(in the rows, 128 means zero)
Each row has two labels, one from each of two sets.
[127 167 146 144 141 114  85 119  51 131 127 139 102 122 134 114 118  95
 109 114 162 132 118 133 146  87 106 138 121 121]
<76> + Q900
[138 156 133 133 141 127 100 123  95 135 130 135 118 117 144 127 122 134
 113 119 137 134 120 128 143 117 117 135 120 133]
<76> + q87
[120 115 138 140 126 137  94 138 114 123 129 131 125 121 122 132 132  74
 122 120 138 128 125 128 127 100 133 139 118 117]
<70> + Q900
[139 173 146 133 139 126  18 123  50 110 130 120 113 106 148 139 100  96
  90 107 158 136 137 131 151  89 126 158 126 113]
<76> + Q900
[121 125 147 171 142 132 100 127 121 134 136 157 124 119 111 122 121 100
 146 132 144 136 118 121 134 103 131 151 109 138]
<70> + Q900
[122 110 156 154 136 128 112 127  91 126 132 138 120 111 102 124 131  72
 141 124 162 112 128 132 132  86 132 142 126 127]
<70> + Q900
[131 102 147 170 138 135  55 123 137 113 128 148 147 120 126 147 134  87
 128 124 124 137 133 137 120 112 144 168 110 117]
<70> + Q900
[148 142 138 144 141 135  53 119 127 109 120 130 150 142 152 154 123 136
 116 123 104 154 128 135 126 136 135 148 117 133]
<76> + Q900
[165 124 102 171 139 142  37 114 224 104 127 145 190 164 198 170 111 187
 139 129  48 199 127 147 120 213 152 168 104 153]
<75> + q10
[109 120 154 159 131 124  95 127  85 128 131 141 121 114 110 119 127  73
 137 119 152 130 128 135 139  90 121 155 113 131]
<70> + Q900
[169 144 122 138 146 127  88 117 142 126 124 143 136 134 150 137 120 160
 132 130 105 160 117 130 140 161 140 148 112 141]
<76> + q87
[124 116 140 167 131 135  62 120 104 127 132 164 122 130 133 129 132 102
 143 127 129 155 121 126 131 114 135 164 111 134]
<70> + Q900
[136 176 143 160 162 116  43 121  69 123 137 140 120 135 144 122 101 115
 107 121 150 145 125 144 131  95 110 160 111 141]
<76> + Q900
[138 137 124 153 137 130  65 126 135 117 127 142 147 151 160 132 128 137
 125 117 108 161 126 134 125 144 130 151 112 136]
<76> + Q900
[141 165 139 133 160 120  85 115 102 130 135 139 122 144 145 125  96 137
 126 118 134 147 118 137 137 123 113 146 106 140]
<76> + q87
[136 139 153 110 137 118 113 128  91 131 129 120 112 122 145 123 114 135
 118 119 148 125 126 128 130 111 121 122 131 122]
<76> + q87
[134 191 162 133 163 113  72 128  26 128 133 122  90 105 116 120  84  96
 112 108 187 119 118 127 181  64 106 139 117 122]
<76> + Q900
[156 158 110 150 143 142   4 122 143 105 131 131 154 129 176 160  76 137
 105 109 104 160 132 133 134 137 150 160 107 126]
<75> + q10
[130 184 148 149 151 109  65 125  45 130 132 138 103 129 142 100 104 107
 106 104 166 137 110 130 154  85 111 144 123 130]
<76> + Q900

Each row has two labels, one from each of two sets.
[125 135 128 120 109 122 131 133 132 152 111 113 110 136 122 139 130 153
 135 126 137 127 140 132 120 132 129 117 127 134]
C + Q
[132 137 124 127 122 115 125 141 138 146 120 119 111 127 135 126 115 153
 141 135 139 125 137 129 120 131 127 131 126 131]
C + Q
[140 145 133 120 140 136 141 129 157 128 118 112 119 124 127 122 125 142
 132 137 151 112 126 121 118 142 135 117 128 133]
C + Z
[126 133 125 118 127 116 125 137 139 153 105 104 124 133 136 136 131 147
 137 121 130 126 135 124 119 122 128 121 122 135]
C + J
[138 139 153 133 124 122 121 125 108 130 143 153 128 137 129 144 119 133
 134 129 133 145 123 133 132 148 130 131 116 122]
F + U
[137 122 127 140 119 114 116 120  98 135 137 138 123 124 119 136 118 115
 103 129 124 133 134 142 127 124 131 134 123 126]
F + Q
[148 141 137 124 127 116 141 117 109 139 133 131 150 135 121 143 121 134
 132 126 115 143 127 121 114 134 129 133 135 118]
F + J
[147 147 137 130 116 111 126 118 103 147 128 140 128 127 133 129 119 142
 143 144 125 137 122 125 135 142 128 145 125 123]
F + Q
[132 139 147 139 102 123 115 131 113 132 144 135 122 142 133 139 124 141
 139 128 135 132 124 136 140 152 152 130 110 128]
F + U
[136 137 138 132 112 130 120 129 101 129 152 150 136 142 124 148 127 126
 123 113 131 130 143 130 134 144 127 128 116 128]
F + U
[131 135 121 120 132 115 134 127 119 147 119 126 118 125 131 131 124 134
 133 131 129 129 140 131 121 127 125 125 129 133]
C + Q
[144 133 126 133 113 124 125 123 109 142 132 134 127 125 134 134 122 134
 128 129 129 135 138 135 102 127 137 135 125 122]
F + Q
[122 137 123 118 120 122 130 137 144 147 126 119 121 134 131 139 121 150
 134 127 136 126 134 127 122 130 122 120 126 127]
C + Q
[143 139 131 135 131 120 133 120  95 133 138 144 129 129 130 139 125 122
 133 130 126 135 133 134 133 137 132 125 124 112]
F + Q
[170 127 131 129 122 126 127 135 135 131 118 114 112 129 128 127 121 143
 136 129 141 119 133 122 134 141 128 126 112 131]
C + U
[141 133 141 140 129 124 112 124 106 132 138 143 124 133 124 142 124 129
 131 126 125 139 128 130 132 141 133 134 118 116]
F + U
[122 138 133 117 122 115 131 135 139 146 119 119 118 134 145 129 119 154
 151 129 141 129 127 125 133 141 121 121 122 126]
B + Q
[147 147 129 135 127 117 124 124  98 141 135 140 132 137 120 141 128 119
 134 116 124 136 133 135 122 126 125 136 128 121]
F + Q
[144 146 127 126 131 113 132 123 106 136 127 139 138 127 132 142 119 129
 132 131 132 125 121 132 132 134 126 139 151 135]
F + Q
[139 143 130 134 120 117 122 124 102 143 133 140 117 125 130 141 121 128
 137 132 123 131 130 141 138 133 134 136 119 121]
F + Q
[112 131 129 129 122 126 125 137 140 130 124 123 108 137 130 133 124 147
 142 125 138 120 136 125 130 143 139 123 116 141]
C + U
[119 127 122 128 116 118 125 134 134 137 123 121 105 127 134 139 121 145
 132 129 137 127 130 126 130 130 126 128 123 136]
C + U
[148 156 140 132 125 116 134 129 102 132 143 150 132 134 129 142 118 128
 130 127 130 126 130 143 136 144 135 131 124 122]
F + U
[152 143 143 128 139 116 130 120 108 136 139 135 138 133 119 137 117 133
 134 121 125 140 129 124 123 124 124 133 131 117]
F + J
[126 139 131 130 112 128 125 135 133 135 125 124 110 137 134 136 121 153
 138 133 133 127 130 125 131 142 133 121 119 131]
C + U
[141 130 133 137 120 121 122 119  99 138 135 142 126 123 129 150 128 119
 129 128 127 134 144 138 129 130 128 136 122 120]
F + Q
[151 142 148 129 123 122 130 122 114 137 138 137 145 138  95 147 128 127
 131 122 123 142 124 129 120 136 124 127 133 122]
F + J

Each row has two labels, one from each of two sets.
[127 162 112 113 129 144 168  91 128 134 140 120 130 132 119 119 121 127
 122 121 120 155 130 128 113 125 140 120 139 132]
A + q528
[134 165 150 118 133 132 148 140 128 135 144  96 109 129 104 132 108 128
 118 123 129 153  96 135 112 132 140 124 157 124]
A + q528
[130 142 150 127 124 156 123 145 123 132 108 114 125 125 114 128 110 121
 124 129 133 133 103 140 122 105 114 125 122 121]
A + q350
[135 127 132 131 125 140 120 140 137 127 130 128 147 133 122 116 129 122
 124 122 136 146 125 138 125 120 117 128 137 149]
A + Q183
[145 145 130 121 132 158 133 139 131 134 114 113 133 144 111 124 135 124
 125 125 126 143 107 133 109 124 127 129 124 117]
A + q350
[129 117 118 132 131 142 112 126 131 126 136 136 144 130 127 116 119 119
 133 131 133 138 116 143 130 125 150 125 150 137]
A + q911
[128 117 113 129 117 125 208 133 131 125 125 160 142 126 129 116 129 125
 130 131 137 131 136 134 139 122 141 125 129 127]
L + q911
[128 126 110 135 128 117 130 120 135 130 129 144 147 125 132 120 132 120
 138 131 142 148 137 129 120 142 136 124 144 134]
L + q911
[126 120 115 124 128 135 115 128 131 126 123 141 141 129 118 116 122 132
 136 133 132 135 118 144 137 125 137 114 140 152]
A + q911
[131 154 132  97 134 149 132 137 132 137 118 125 135 122 123 122 134 120
 122 130 131 140 115 130 105 118 128 132 129 119]
L + q350
[128 146 116 118 127 151 149 138 122 121 163 131 135 141 115 120 115 125
 119 124 126 158 103 138 106 123 136 114 144 143]
A + q528
[128 118 120 129 124 137 100 131 135 120 141 165 145 107 114 126 122 126
 126 129 139 142 117 136 135 115 127 117 143 151]
A + q911
[120 153 138 122 164 148 119 127 130 128 129 118 128 138 112 124 123 127
 135 121 130 140  87 122 108 121 135 124 131 116]
A + q350
[128 134 119 140 126 136 120 137 146 122 138 145 147 123 119 119 120 126
 129 141 149 149 121 137 130 109 127 117 137 145]
A + q911
[115 121 115 127 127 128 118 131 134 118 117 149 144 121 118 124 115 126
 129 126 132 150 115 139 150 123 141 110 129 154]
A + q911
[123 127 113 123 127 147 106 126 126 110 135 152 164 113 124 118 124 119
 125 135 131 153 106 135 131 102 126 115 130 135]
A + q911
[131 150 131 121 127 143 128 139 129 130 134 127 127 119 118 123 156 125
 121 136 118 136 112 140 121 116 110 130 126 136]
A + q350
[126 138 142 123 127 155 124 144 126 140 122 107 153 129 103 123 120 127
 126 127 125 131  99 144 127 131 127 117 126 129]
A + q350
[124 146 133 119 128 157 130 138 133 137 117 120 130 133 121 114 122 123
 132 120 132 141 105 140 115 122 118 118 131 131]
A + q350
[126 124 102 129 123 135 125 126 127 128 130 162 142 138 129 115 123 120
 126 127 141 128 124 138 131 129 118 116 138 131]
L + q911
[129 131 117 135 130 145 110 132 132 122 119 158 149 135 118 114 126 118
 128 128 139 138 130 140 120 118 127 119 138 133]
A + Q183
[126 150 120 117 125 154 134 137 133 118 130 122 131 137 121 124 121 128
 140 130 127 137 102 126 108 115 130 123 132 129]
A + q350
[125 133 108 153 125 134 127 133 130 113 138 160 137 133 129 121 123 121
 133 132 139 132 115 148 130 122 139 117 148 125]
A + q911
[129 155 138 123 119 144 136 133 125 138 141 125 133 140 121 125 112 125
 125 128 133 127 109 157 115 123 128 120 149 134]
A + q528
[113 137  97 115 134 122 145 117 134 109 122 111 133 112 101 141 132 136
 120 118 118 156 130 128 134 125 142 121 127 132]
A + q386
[128 147 114 126 131 137 126 123 125 132 154 155 133 121 121 111 109 129
 114 143 137 143 119 143 136 115 137 112 157 146]
A + q911
[126 138 124 136 132 139 113 134 135 130 116 154 147 119 106 117 125 122
 114 131 144 139 113 148 129 117 121 115 138 135]
A + Q183
[110 163 113 113 128 155 143 129 134 135 143 138 131 142 107 116 115 126
 119 129  84 155 103 146 111 114 133 116 146 137]
A + q528
[134 120 125 132 123 148 119 138 142 127 117 114 147 127 111 117 134 118
 124 130 137 148 125 136 123 118 118 125 130 153]
A + Q183
[131 119 132 129 125 148 121 128 134 135 120 136 145 134 123 104 133 127
 134 126 120 134 124 150 131 123 116 118 138 136]
L + Q183
[117 149 101 120 123 134 156 121 128 123 145 156 122 159 119 128 120 130
 133 137 131 157 113  67 127 115 140 118 137 124]
A + q528
[120 141  97 140 126 124 109 127 135 113 126 156 146 118  98 118 125 149
 125 132 139 146  88 135 139 111 128 111 108 140]
L + q911
[131 171 123 137 132 135 128 134 132 137 117 130 128 113 117 116 123 123
 117 123 146 151 118 137 104 119 136 127 137 134]
A + q350
[131 120 115 142 128 153 112 134 141 141 129 148 147 124 117 110 133 118
 127 137 141 145 133 149 122 115 117 114 128 152]
A + Q183
[118 124 125 125 121 140 114 124 129 130 130 139 137 134 125 117 117 131
 131 138 131 140 114 137 137 124 132 118 145 132]
A + q911
[129 138 118 127 133 138 124 124 131 133 132 162 141 118 117 118 137 128
 124 134 145 138 129 139 124 115 128 128 143 141]
A + q911

Each row has two labels, one from each of two sets.
[117 131 125 120 119 124 119 125 112 109 139 120 137 123 135 119 117  99
 125 123 115 127  97 122 103 129 141 123  94 134]
q935 + q575
[117 117 117 128 118 130 122  98 113 108 108 136 133 132 154 101 124 129
 107 129 140 135 110 137 103 124 136 116 150 108]
q935 + q478
[127 132 126 120 132 167 119 112 120 102 101 132 155 126 136 105 122 124
 117 134 131 123 117 123  85 119 125 115 109 110]
Q217 + q575
[112 123 122 118 126 132 119 129 117 104 106 129 148 130 131 107 118 112
 123 133 127 116 115 129  99 129 135 112 105 112]
q761 + q575
[115 126 130 119 128 125 125  82 114 108 128 133 124 123 156 113 137 116
  94 133 139 131 105 142 102 130 132 113 153 123]
q935 + q478
[109 127 115 121 132 127 119  93 119 112 133 124 130 124 161 107 130 120
 100 147 137 138 105 134 108 137 141 117 133 116]
q935 + q478
[125 129 120 118 121 133 124  81 118 101 116 139 130 119 151 110 123 117
  93 133 139 129 108 128  90 126 120 114 154 112]
Q217 + q478
[125 130 127 125 125 134 119 138 115 105 110 127 149 132 130 105 114 110
 126 124 122 121 111 111  95 122 122 107 103 116]
q761 + q575
[122 133 126 120 128 128 132 129 119 103 142 130 132 125 141 120 131 123
 112 104 124 122 102 127 112 122 119 124 114 132]
q935 + q575
[138 143 132 121 125 128 126  93 124 103 133 134 137 125 129 130 127 116
 123 117 124 142 105 127  94 119 118 123 149 141]
Q628 + q575
[133 129 126 130 118 131 125 101 119 107 111 136 136 125 150 123 128 130
 100 127 136 137 112 131 102 125 123 125 139 124]
Q628 + q478
[134 119 116 124 124 125 121  88 117 106 120 134 137 128 150 116 132 121
 116 130 136 139 105 135 106 125 130 115 154 129]
q935 + q478
[125 132 119 124 114 137 117 110 113  94 101 138 147 128 138 126 109 107
 106 121 126 132 107 117  81 123 121 119 116 123]
Q217 + q575
[112 121 113 124 130 124 121 132 114 103 123 129 148 133 135 125 129 105
 124 122 127 111  95 125 112 124 122 109 109 127]
q935 + q575
[126 111 113 123 118 143 111  79 121 109  69 145 135 133 146 101 109 114
 107 153 148 127 133 122  94 135 122 111 166  92]
q761 + q478
[128 130 128 116 133 137 126  85 121 104 103 139 141 123 135 114 122 125
 112 141 131 133 114 135  88 125 133 121 151 116]
Q217 + q478
[108 137 119 113 115 142 121  80 110 100  96 139 132 116 147 118 118 119
  68 144 140 132 110 132  79 136 135 119 131 112]
q761 + q478
[130 123 114 122 118 141 107  87 116 105  75 146 140 125 142 102 108 119
 105 148 140 137 129 117  85 132 124 114 150  93]
q761 + q478
